Here is a tiny trained network, its code and every weight. The questions are about switching its units off for an input and a target symbol, where a switched-off unit gives its printed mean instead of its output.

import numpy as np


def w(rows, s, z=0):
    codes = np.array(rows[::2]) - 128.0
    scale = np.full(codes.shape[1], s)
    scale[-1] = z or s
    return codes * scale


def norm(h):
    return h / np.sqrt((h * h).mean(-1, keepdims=True) + 1e-5)


def f(y):
    return y / 2 * (1 + np.tanh(0.7978845608 * (y + 0.044715 * y**3)))


def softmax(a):
    e = np.exp(a - a.max(-1, keepdims=True))
    return e / e.sum(-1, keepdims=True)


def log_softmax(a):
    a = a - a.max(-1, keepdims=True)
    return a - np.log(np.exp(a).sum(-1, keepdims=True))


def net(x, mask):
    ids = ['βδζηξστφψ'.index(c) for c in x.split()]
    T = len(ids)
    res = E[ids] + P[:T]
    u = 0
    for l in range(2):
        r = norm(res)
        for j in range(2):
            rows = slice(2 * j, 2 * j + 2)
            q, k, v = (r @ M[l][rows].T for M in (Q, K, V))
            z = softmax(np.where(np.tri(T) > 0, q @ k.T / 2**0.5, -1e9)) @ v
            o = O[l][rows]
            res = res + np.where(mask[u + j], z, o[:, -1]) @ o[:, :-1]
        u += 2
        y = f(norm(res) @ A[l][:, :-1].T + A[l][:, -1])
        res = res + np.where(mask[u : u + 16], y, B[l][:, -1]) @ B[l][:, :-1]
        u += 16
    return log_softmax(norm(res)[-1] @ U[:, :-1].T + U[:, -1])


Q, K, V, O, A, B = {}, {}, {}, {}, {}, {}
E = w([
[179,193,152],'β',
[125,167,102],'δ',
[66,44,152],'ζ',
[65,168,250],'η',
[138,211,161],'ξ',
[146,162,156],'σ',
[148,76,108],'τ',
[94,148,145],'φ',
[125,99,130],'ψ',
],0.023)
P = w([
[102,43,134],'0',
[64,10,131],'1',
[48,20,138],'2',
[46,11,145],'3',
[14,10,149],'4',
[23,6,144],'5',
[22,1,173],'6',
],0.0017)
Q[0] = w([
[180,174,85],'L0H0',
[106,75,99],'L0H0',
[6,81,127],'L0H1',
[153,108,74],'L0H1',
],0.017)
K[0] = w([
[148,127,81],'L0H0',
[110,94,174],'L0H0',
[96,127,2],'L0H1',
[179,82,101],'L0H1',
],0.016)
V[0] = w([
[110,128,2],'L0H0',
[109,103,113],'L0H0',
[109,4,200],'L0H1',
[131,213,153],'L0H1',
],0.0043)
O[0] = w([
[92,134,63,3],'L0H0',
[176,2,68,127],'L0H0',
[188,203,193,246],'L0H1',
[148,94,124,112],'L0H1',
],0.0067,0.0018)
A[0] = w([
[34,82,209,60],'L0N0',
[154,134,201,142],'L0N1',
[59,126,83,73],'L0N2',
[86,71,232,162],'L0N3',
[84,75,38,101],'L0N4',
[72,217,132,63],'L0N5',
[166,156,172,85],'L0N6',
[107,92,241,86],'L0N7',
[84,119,125,122],'L0N8',
[102,173,220,59],'L0N9',
[170,178,154,183],'L0N10',
[69,201,2,132],'L0N11',
[131,160,125,3],'L0N12',
[225,126,63,237],'L0N13',
[132,205,142,72],'L0N14',
[31,206,116,57],'L0N15',
],0.0088,0.0019)
B[0] = w([
[167,207,176,213],'L0N0',
[33,214,199,198],'L0N1',
[183,137,174,121],'L0N2',
[62,76,97,254],'L0N3',
[196,194,99,132],'L0N4',
[137,81,47,164],'L0N5',
[155,57,236,162],'L0N6',
[175,116,110,235],'L0N7',
[252,204,100,131],'L0N8',
[176,59,5,206],'L0N9',
[118,8,128,175],'L0N10',
[213,35,238,133],'L0N11',
[169,169,179,117],'L0N12',
[9,224,41,149],'L0N13',
[177,134,143,159],'L0N14',
[153,164,63,158],'L0N15',
],0.0042,0.0062)
Q[1] = w([
[164,87,1],'L1H0',
[109,157,252],'L1H0',
[39,63,91],'L1H1',
[195,91,87],'L1H1',
],0.012)
K[1] = w([
[253,88,114],'L1H0',
[87,212,159],'L1H0',
[29,126,131],'L1H1',
[117,194,119],'L1H1',
],0.015)
V[1] = w([
[19,197,125],'L1H0',
[84,123,11],'L1H0',
[197,48,123],'L1H1',
[254,197,89],'L1H1',
],0.0056)
O[1] = w([
[119,254,182,173],'L1H0',
[108,140,42,66],'L1H0',
[224,80,107,151],'L1H1',
[84,23,145,6],'L1H1',
],0.0095,0.002)
A[1] = w([
[150,127,110,48],'L1N0',
[141,183,65,136],'L1N1',
[75,110,201,179],'L1N2',
[200,62,70,80],'L1N3',
[159,137,71,18],'L1N4',
[178,133,16,57],'L1N5',
[19,58,119,251],'L1N6',
[176,155,68,54],'L1N7',
[197,155,167,195],'L1N8',
[44,174,126,225],'L1N9',
[197,134,178,112],'L1N10',
[254,94,117,177],'L1N11',
[26,57,49,73],'L1N12',
[185,150,147,36],'L1N13',
[185,36,139,56],'L1N14',
[96,169,173,182],'L1N15',
],0.0088,0.0025)
B[1] = w([
[118,134,159,102],'L1N0',
[137,187,89,156],'L1N1',
[207,101,100,249],'L1N2',
[139,153,154,160],'L1N3',
[116,79,187,110],'L1N4',
[122,75,253,164],'L1N5',
[227,196,101,196],'L1N6',
[83,111,164,122],'L1N7',
[21,52,63,255],'L1N8',
[250,247,90,209],'L1N9',
[41,170,154,218],'L1N10',
[7,138,62,197],'L1N11',
[90,208,211,179],'L1N12',
[113,112,166,141],'L1N13',
[100,101,61,166],'L1N14',
[126,179,59,245],'L1N15',
],0.0049,0.0035)
U = w([
[147,59,204,144],'β',
[173,47,63,238],'δ',
[202,116,155,70],'ζ',
[118,179,251,72],'η',
[222,109,130,30],'ξ',
[121,104,147,251],'σ',
[120,124,24,102],'τ',
[173,228,59,146],'φ',
[11,140,125,85],'ψ',
],0.011,0.0018)

Each question gives the input, a string of symbols that net reads in full, and the target symbol t.
The units are the heads (2 rows each of Q, K, V and O) and the neurons (one row each of A and B). Each row of codes is followed by its name. A weight is (code - 128) times the scale printed after its matrix; where a second scale follows, it is the last column's (O, A, B and U).
mask holds one flag per unit, layer by layer, with each layer's heads first. A switched-off unit (its flag False) gives its mean, the last column of its rows in O or B, instead of its output. The means were averaged over made-up inputs and are rounded, as every weight is.
A unit's drop is (log p(t) with every unit on - log p(t) with that unit switched off) / (log p(t) with every unit on - log p(t) with every unit switched off).
The circuit of an input: a set's keep is (log p(t) with only the set's units on - log p(t) with every unit switched off) / (log p(t) with every unit on - log p(t) with every unit switched off). Starting from the 12 units with the biggest drops (on a tie, the unit counted first), units are removed one at a time, each time the one whose removal leaves the highest keep (on an exact tie, the one counted first), for as long as the keep stays at least 0.8.
circuit, biggest first: the units of the circuit, biggest drop first
most important unit: the unit with the biggest drop
k most important neurons: the k neurons with the biggest drops, biggest first
k most important neurons of layer l: the k neurons of layer l with the biggest drops, biggest first
drop of u: that unit's drop, to one decimal
input σ η φ β η β, target η: circuit, biggest first -> (L1H1)
input β τ β ξ β, target β: 4 most important neurons of layer 0 -> (L0N3, L0N10, L0N6, L0N14)
input δ ψ ψ β β, target δ: 4 most important neurons -> (L0N10, L0N11, L0N3, L0N1)
input δ ψ δ, target δ: circuit, biggest first -> (L0N11, L1H0)
input ψ ψ ψ, target ψ: 2 most important neurons -> (L0N7, L0N13)
input ψ δ ζ, target δ: 4 most important neurons -> (L0N1, L0N11, L1N6, L1N14)
input ψ τ ψ, target ψ: 3 most important neurons of layer 0 -> (L0N13, L0N7, L0N9)
input σ ψ δ ψ δ β, target δ: 2 most important neurons -> (L0N11, L0N10)
input η β ψ ζ, target η: 2 most important neurons -> (L0N0, L0N10)
input δ φ ξ τ ζ, target φ: 2 most important neurons of layer 1 -> (L1N6, L1N12)
input ψ φ ψ φ, target φ: 2 most important neurons of layer 0 -> (L0N1, L0N3)
input ψ φ ζ ξ δ σ, target δ: 3 most important neurons of layer 0 -> (L0N9, L0N5, L0N11)
input ψ δ ψ ψ ψ ξ, target δ: 2 most important neurons of layer 0 -> (L0N11, L0N1)
input ζ ψ ξ ξ τ η τ, target η: 3 most important neurons of layer 1 -> (L1N12, L1N5, L1N8)
input τ ψ ψ φ δ ξ, target δ: 4 most important neurons -> (L0N9, L0N5, L0N11, L0N15)
input ζ τ ψ τ φ β ψ, target φ: 2 most important neurons of layer 0 -> (L0N0, L0N10)
input ψ ψ ψ σ, target ψ: most important unit -> L1H1
input φ ξ ψ ψ σ, target ψ: 3 most important neurons of layer 1 -> (L1N8, L1N6, L1N10)
input τ τ ψ η η ψ τ, target η: 2 most important neurons of layer 1 -> (L1N12, L1N5)
input β ψ ζ η φ β τ, target φ: 3 most important neurons -> (L0N13, L0N0, L1N6)
input β ξ σ, target β: most important neuron -> (L0N6)
input τ τ φ ψ β β ζ, target φ: 2 most important neurons -> (L0N3, L0N10)
input τ φ σ η φ τ, target φ: 3 most important neurons of layer 0 -> (L0N13, L0N0, L0N1)
input β ψ τ ζ ψ ξ φ, target φ: drop of L1N11 -> 0.0
input ψ ζ β ψ φ ψ, target φ: drop of L1H0 -> 0.4
input τ ξ ξ σ, target δ: drop of L1H1 -> 0.2
input β ζ ψ β β τ β, target β: most important neuron of layer 0 -> (L0N10)
input ψ β β η ψ, target η: drop of L1H0 -> 0.3
